[[127 112 139 137 151]
 [120 120 139 138 150]
 [121 120 130 128 144]
 [129 114 140 137 155]
 [121 121 132 124 142]]
->
[151 138 130 114 121]

[[130 130 135 129 140]
 [123 127 111 138 117]
 [120 138 130 128 127]
 [132 131 107 117 117]]
->
[140 138 130 131]

[[155 130]
 [134 157]]
->
[130 134]

[[131 125 131 109 104]
 [130 129 132 129 138]
 [122 140 123 133 127]]
->
[104 129 123]

[[130 144]
 [133 118]
 [126 124]
 [116 120]
 [136 153]]
->
[144 133]

[[133 133 133 124 142]
 [136 127 132 125 134]
 [141 126 135 123 134]
 [148 127 142 121 134]
 [148 136 152 120 131]]
->
[142 125 135 127 148]

[[150 126]
 [115 151]
 [119 116]]
->
[126 115]

[[142 114 105]
 [113 149 152]]
->
[105 149]
---
[[134 129 151 139 132]
 [133 127 104 124 108]
 [119 137 140 130 128]]
->
[132 124 140]

[[145 137]
 [155 135]]
->
[137 155]

[[149 117 106 143 121]
 [123 125 106 105 128]
 [139 117 106 148 137]
 [134 130 106 112 111]
 [108 152 106 125 129]]
->
[121 105 106 130 108]

[[103 142 105 121 157]
 [110 139 119 129 141]
 [129 122 104 107 152]]
->
[157 129 104]

[[136 123 112 134]
 [134 130 101 122]
 [136 128 140 134]]
->
[134 101 128]

[[126 127]
 [130 128]
 [141 124]
 [121 106]]
->
[127 130]
---
[[128 128 146 145]
 [125 131 108 112]
 [130 127 135 135]
 [122 133 127 129]
 [124 131 137 137]
 [132 124 132 129]
 [127 128 133 132]
 [118 135 135 137]
 [117 138 132 136]
 [131 127 127 127]
 [127 128 116 116]
 [152 107 117 109]]
->
[[145 128 128 146]
 [112 125 131 108]
 [135 130 127 135]
 [129 122 133 127]
 [137 124 131 137]
 [129 132 124 132]
 [132 127 128 133]
 [137 118 135 135]
 [136 117 138 132]
 [127 131 127 127]
 [116 127 128 116]
 [109 152 107 117]]

[[133 127 129 133 143 140]
 [117 134 128 118 123 134]
 [130 129 132 112 117 119]
 [113 130 121 142 120 124]
 [132 129 131 123 140 142]
 [145 124 135 118 134 127]
 [130 131 135 102 117 123]
 [143 124 132 126 139 131]
 [116 135 129 115 123 135]
 [113 129 119 149 123 125]
 [118 129 123 137 119 121]
 [130 130 133 109 122 126]]
->
[[140 133 127 129 133 143]
 [134 117 134 128 118 123]
 [119 130 129 132 112 117]
 [124 113 130 121 142 120]
 [142 132 129 131 123 140]
 [127 145 124 135 118 134]
 [123 130 131 135 102 117]
 [131 143 124 132 126 139]
 [135 116 135 129 115 123]
 [125 113 129 119 149 123]
 [121 118 129 123 137 119]
 [126 130 130 133 109 122]]

[[130 122 129 125]
 [126 130 130 129]
 [116 118 145 110]
 [126 119 135 112]
 [135 119 123 147]
 [119 152 139 127]
 [130 113 143 131]
 [138 138 119 118]]
->
[[125 130 122 129]
 [129 126 130 130]
 [110 116 118 145]
 [112 126 119 135]
 [147 135 119 123]
 [127 119 152 139]
 [131 130 113 143]
 [118 138 138 119]]

[[124 143]
 [124 130]
 [131 153]
 [128 120]
 [149 106]
 [113 130]
 [121 132]
 [136 115]
 [120 147]
 [133 127]]
->
[[143 124]
 [130 124]
 [153 131]
 [120 128]
 [106 149]
 [130 113]
 [132 121]
 [115 136]
 [147 120]
 [127 133]]

[[138 119 135 120 139]
 [138 123 131 121 130]
 [123 119 135 120 139]
 [152 119 135 120 138]
 [138 119 130 122 138]
 [136 117 135 120 138]
 [116 119 135 120 138]
 [157 119 135 120 138]
 [139 119 135 120 138]
 [103 119 135 122 138]
 [105 119 135 120 137]]
->
[[139 138 119 135 120]
 [130 138 123 131 121]
 [139 123 119 135 120]
 [138 152 119 135 120]
 [138 138 119 130 122]
 [138 136 117 135 120]
 [138 116 119 135 120]
 [138 157 119 135 120]
 [138 139 119 135 120]
 [138 103 119 135 122]
 [137 105 119 135 120]]

[[124 133 133 115 129 130 124 132 120]
 [142 116 121 151 133 120 137 119 138]
 [141 135 108 132 124 128 120 134 132]
 [124 131 115 132 131 122 127 127 134]]
->
[[120 124 133 133 115 129 130 124 132]
 [138 142 116 121 151 133 120 137 119]
 [132 141 135 108 132 124 128 120 134]
 [134 124 131 115 132 131 122 127 127]]

[[123 119 147 123]
 [103 156 127 157]]
->
[[123 123 119 147]
 [157 103 156 127]]

[[117 137 128 124 127 124 135 140 119 117 111 114]
 [108 136 117 140 128 132 127 131 133 117 128 114]
 [147 118 137 142 122 131 140 130 129 109 140 127]
 [105 144 112 121 125 147 147 131 122 141 151 104]
 [133 127 133 144 117 121 106 113 136 122 127 124]]
->
[[114 117 137 128 124 127 124 135 140 119 117 111]
 [114 108 136 117 140 128 132 127 131 133 117 128]
 [127 147 118 137 142 122 131 140 130 129 109 140]
 [104 105 144 112 121 125 147 147 131 122 141 151]
 [124 133 127 133 144 117 121 106 113 136 122 127]]

[[111 147 134 145 135 114 129 147 123 119]
 [131 108 124 123 137 125 131 108 115 140]
 [114 134 132 130 115 119 155 134 157 141]]
->
[[119 111 147 134 145 135 114 129 147 123]
 [140 131 108 124 123 137 125 131 108 115]
 [141 114 134 132 130 115 119 155 134 157]]
